Below is a small trained network, with its code and all its weights. Each question gives an input and a class and asks what happens when units are switched off, that is, made to give their printed mean instead of their output.

import numpy as np


def w(rows, s, z=0):
    codes = np.array(rows[::2]) - 128.0
    scale = np.full(codes.shape[1], s)
    scale[-1] = z or s
    return codes * scale


def f(y):
    return np.maximum(y, 0)


def log_softmax(a):
    a = a - a.max(-1, keepdims=True)
    return a - np.log(np.exp(a).sum(-1, keepdims=True))


def net(x, mask):
    res = np.array(x, float).reshape(1, 7) / 4 @ E
    y = f(res @ A[0][:, :-1].T + A[0][:, -1])
    res = res + np.where(mask, y, B[0][:, -1]) @ B[0][:, :-1]
    return log_softmax(res[-1] @ U[:, :-1].T + U[:, -1])


A, B = {}, {}
E = w([
[195,224,60,56],'x0',
[1,139,13,118],'x1',
[125,112,139,48],'x2',
[152,55,20,169],'x3',
[49,79,231,64],'x4',
[167,255,119,188],'x5',
[159,48,156,165],'x6',
],0.0067)
A[0] = w([
[141,89,170,13,147],'n1',
[171,93,146,179,197],'n2',
[92,203,55,145,216],'n3',
[84,63,124,174,173],'n4',
[100,186,122,31,171],'n5',
[171,165,154,109,216],'n6',
[157,151,60,35,204],'n7',
[146,106,196,135,79],'n8',
[138,217,215,121,102],'n9',
[110,177,155,120,70],'n10',
[219,148,79,39,141],'n11',
[113,119,98,158,142],'n12',
[100,158,125,126,63],'n13',
[2,78,123,9,94],'n14',
[190,235,198,152,203],'n15',
[154,202,82,84,151],'n16',
[52,155,191,199,254],'n17',
],0.011,0.0038)
B[0] = w([
[154,82,125,76,212],'n1',
[131,23,108,225,189],'n2',
[105,182,105,169,215],'n3',
[112,154,41,153,188],'n4',
[158,185,144,76,201],'n5',
[146,139,156,154,194],'n6',
[161,156,139,105,206],'n7',
[146,86,124,118,180],'n8',
[143,102,157,128,214],'n9',
[120,83,119,139,156],'n10',
[195,178,99,154,203],'n11',
[133,154,215,164,156],'n12',
[137,65,118,116,141],'n13',
[110,121,64,2,227],'n14',
[124,111,185,131,247],'n15',
[192,156,165,114,202],'n16',
[53,127,170,168,208],'n17',
],0.0084,0.011)
U = w([
[81,244,164,137,254],'0',
[105,109,53,2,63],'1',
[220,239,135,108,70],'2',
[119,111,229,130,83],'3',
[228,60,43,174,224],'4',
[43,134,70,238,106],'5',
[11,88,42,131,82],'6',
],0.0081,0.0045)

Each question gives the input, the list of numbers given to net, and the class t.
The units are the neurons (one row each of A and B). Each row of codes is followed by its name. A weight is (code - 128) times the scale printed after its matrix; where a second scale follows, it is the last column's (A, B and U).
mask holds one flag per neuron, in row order. A switched-off neuron (its flag False) gives its mean, the last column of its row in B, instead of its output. The means were averaged over made-up inputs and are rounded, as every weight is.
A unit's drop is (log p(t) with every unit on - log p(t) with that unit switched off) / (log p(t) with every unit on - log p(t) with every unit switched off).
The circuit of an input: a set's keep is (log p(t) with only the set's units on - log p(t) with every unit switched off) / (log p(t) with every unit on - log p(t) with every unit switched off). Starting from the 12 units with the biggest drops (on a tie, the unit counted first), units are removed one at a time, each time the one whose removal leaves the highest keep (on an exact tie, the one counted first), for as long as the keep stays at least 0.8.
units of the circuit, in order: the units of the circuit, biggest drop first
most important unit: the unit with the biggest drop
k most important neurons: the k neurons with the biggest drops, biggest first
drop when u is switched off: that unit's drop, to one decimal
input [5,5,7,-4,6,3,8], class 1: units of the circuit, in order : n14
input [-8,1,0,-6,3,-7,4], class 6: 2 most important neurons : n17; n4
input [0,1,-5,3,0,7,-1], class 5: units of the circuit, in order : n5; n14; n3
input [-4,0,6,4,6,6,-2], class 1: units of the circuit, in order : n3; n14; n15
input [-5,-1,7,-5,-8,4,0], class 3: units of the circuit, in order : n15; n4; n11
input [8,2,1,0,4,-2,-6], class 2: 4 most important neurons : n11; n16; n5; n7
input [1,-4,5,-4,-1,-8,3], class 1: units of the circuit, in order : n14; n1
input [1,4,-7,-2,-1,-6,6], class 6: 2 most important neurons : n11; n16
input [1,8,-1,3,-1,3,-4], class 2: 3 most important neurons : n16; n17; n7
input [-4,-2,8,-7,-4,7,-1], class 3: 2 most important neurons : n15; n9
input [-6,7,7,6,6,-5,1], class 1: drop when n13 is switched off : 0.0
input [-4,-1,-7,8,6,2,-2], class 5: drop when n14 is switched off : 0.2
input [1,3,3,3,-1,-8,4], class 1: drop when n14 is switched off : 0.4
input [0,8,1,8,-6,5,-5], class 2: most important unit : n16
